Below are the code and all the weights of a small trained network. Each question names an input and a class and asks about switching units off, where a switched-off unit gives its printed mean instead of its output.

import numpy as np


def w(rows, s, z=0):
    codes = np.array(rows[::2]) - 128.0
    scale = np.full(codes.shape[1], s)
    scale[-1] = z or s
    return codes * scale


def norm(h):
    return h / np.sqrt((h * h).mean(-1, keepdims=True) + 1e-5)


def f(y):
    return y / 2 * (1 + np.tanh(0.7978845608 * (y + 0.044715 * y**3)))


def log_softmax(a):
    a = a - a.max(-1, keepdims=True)
    return a - np.log(np.exp(a).sum(-1, keepdims=True))


def net(x, mask):
    res = np.array(x, float).reshape(1, 6) / 4 @ E
    u = 0
    for l in range(2):
        y = f(norm(res) @ A[l][:, :-1].T + A[l][:, -1])
        res = res + np.where(mask[u : u + 11], y, B[l][:, -1]) @ B[l][:, :-1]
        u += 11
    return log_softmax(norm(res)[-1] @ U[:, :-1].T + U[:, -1])


A, B = {}, {}
E = w([
[112,145,124],'x0',
[4,143,145],'x1',
[166,255,162],'x2',
[99,170,97],'x3',
[43,144,79],'x4',
[177,121,43],'x5',
],0.0068)
A[0] = w([
[250,138,93,255],'0.n0',
[136,144,124,144],'0.n1',
[147,137,144,64],'0.n2',
[146,96,132,177],'0.n3',
[89,68,121,140],'0.n4',
[165,184,97,70],'0.n5',
[131,180,113,77],'0.n6',
[164,154,175,63],'0.n7',
[153,148,147,124],'0.n8',
[132,181,113,80],'0.n9',
[159,74,194,238],'0.n10',
],0.019,0.0029)
B[0] = w([
[254,150,92,251],'0.n0',
[132,118,139,134],'0.n1',
[109,159,174,131],'0.n2',
[153,141,180,153],'0.n3',
[150,182,84,176],'0.n4',
[190,125,160,161],'0.n5',
[133,79,165,148],'0.n6',
[61,172,139,162],'0.n7',
[106,136,163,147],'0.n8',
[133,79,165,150],'0.n9',
[186,185,151,191],'0.n10',
],0.034,0.011)
A[1] = w([
[63,132,145,208],'1.n0',
[160,249,168,112],'1.n1',
[98,188,166,213],'1.n2',
[68,136,144,156],'1.n3',
[148,177,113,218],'1.n4',
[116,145,245,254],'1.n5',
[143,138,103,208],'1.n6',
[132,49,109,26],'1.n7',
[61,119,165,176],'1.n8',
[134,46,81,246],'1.n9',
[146,130,39,199],'1.n10',
],0.021,0.0018)
B[1] = w([
[84,154,73,147],'1.n0',
[76,4,167,252],'1.n1',
[67,109,101,158],'1.n2',
[96,153,77,143],'1.n3',
[107,127,193,198],'1.n4',
[148,11,18,185],'1.n5',
[123,147,170,161],'1.n6',
[111,70,165,130],'1.n7',
[104,82,56,150],'1.n8',
[68,121,165,141],'1.n9',
[66,175,201,197],'1.n10',
],0.033,0.014)
U = w([
[48,236,111,116],'0',
[68,105,195,185],'1',
[92,94,13,121],'2',
[255,151,152,152],'3',
[130,163,91,7],'4',
],0.015,0.011)

Each question gives the input, the list of numbers given to net, and the class t.
The units are the neurons (one row each of A and B). Each row of codes is followed by its name. A weight is (code - 128) times the scale printed after its matrix; where a second scale follows, it is the last column's (A, B and U).
mask holds one flag per neuron, layer by layer. A switched-off neuron (its flag False) gives its mean, the last column of its row in B, instead of its output. The means were averaged over made-up inputs and are rounded, as every weight is.
A unit's drop is (log p(t) with every unit on - log p(t) with that unit switched off) / (log p(t) with every unit on - log p(t) with every unit switched off).
The circuit of an input: a set's keep is (log p(t) with only the set's units on - log p(t) with every unit switched off) / (log p(t) with every unit on - log p(t) with every unit switched off). Starting from the 12 units with the biggest drops (on a tie, the unit counted first), units are removed one at a time, each time the one whose removal leaves the highest keep (on an exact tie, the one counted first), for as long as the keep stays at least 0.8.
circuit, biggest first: the units of the circuit, biggest drop first
k most important neurons: the k neurons with the biggest drops, biggest first
top k neurons in layer l: the k neurons of layer l with the biggest drops, biggest first
drop when u is switched off: that unit's drop, to one decimal
input [5,4,-2,5,8,4], class 0: top 3 neurons in layer 0 => (0.n10, 0.n0, 0.n5)
input [0,-3,-5,5,-2,7], class 3: circuit, biggest first => (0.n0)
input [7,-7,-5,1,-4,-7], class 3: 2 most important neurons => (0.n10, 0.n0)
input [8,5,-1,5,6,-3], class 0: 3 most important neurons => (0.n10, 0.n0, 1.n1)
input [3,5,4,8,5,7], class 2: 2 most important neurons => (0.n0, 0.n4)
input [-2,8,-4,6,8,-5], class 0: top 2 neurons in layer 1 => (1.n1, 1.n5)
input [8,-4,8,-3,4,-8], class 2: circuit, biggest first => (0.n0, 1.n5)
input [-8,3,3,-7,-1,-6], class 2: top 2 neurons in layer 0 => (0.n0, 0.n4)
input [-5,4,-5,0,5,3], class 0: 2 most important neurons => (0.n10, 1.n1)
input [-5,-5,-8,-3,-5,-5], class 3: top 2 neurons in layer 0 => (0.n10, 0.n7)
input [2,3,-3,7,8,-5], class 0: 3 most important neurons => (0.n10, 0.n0, 1.n1)
input [5,-6,7,7,0,-7], class 2: 2 most important neurons => (1.n5, 0.n7)
input [0,-1,-4,-1,8,0], class 0: 4 most important neurons => (0.n10, 1.n1, 0.n5, 0.n0)
input [-8,4,0,1,4,-8], class 0: top 2 neurons in layer 0 => (0.n10, 0.n5)
input [1,1,4,-6,1,0], class 2: most important neuron => (1.n5)
input [1,-4,-3,8,0,4], class 3: drop when 0.n0 is switched off => 0.3
input [7,0,-2,-8,-4,3], class 3: drop when 0.n0 is switched off => 0.4
input [-2,-5,4,-8,4,2], class 3: drop when 0.n0 is switched off => 1.0
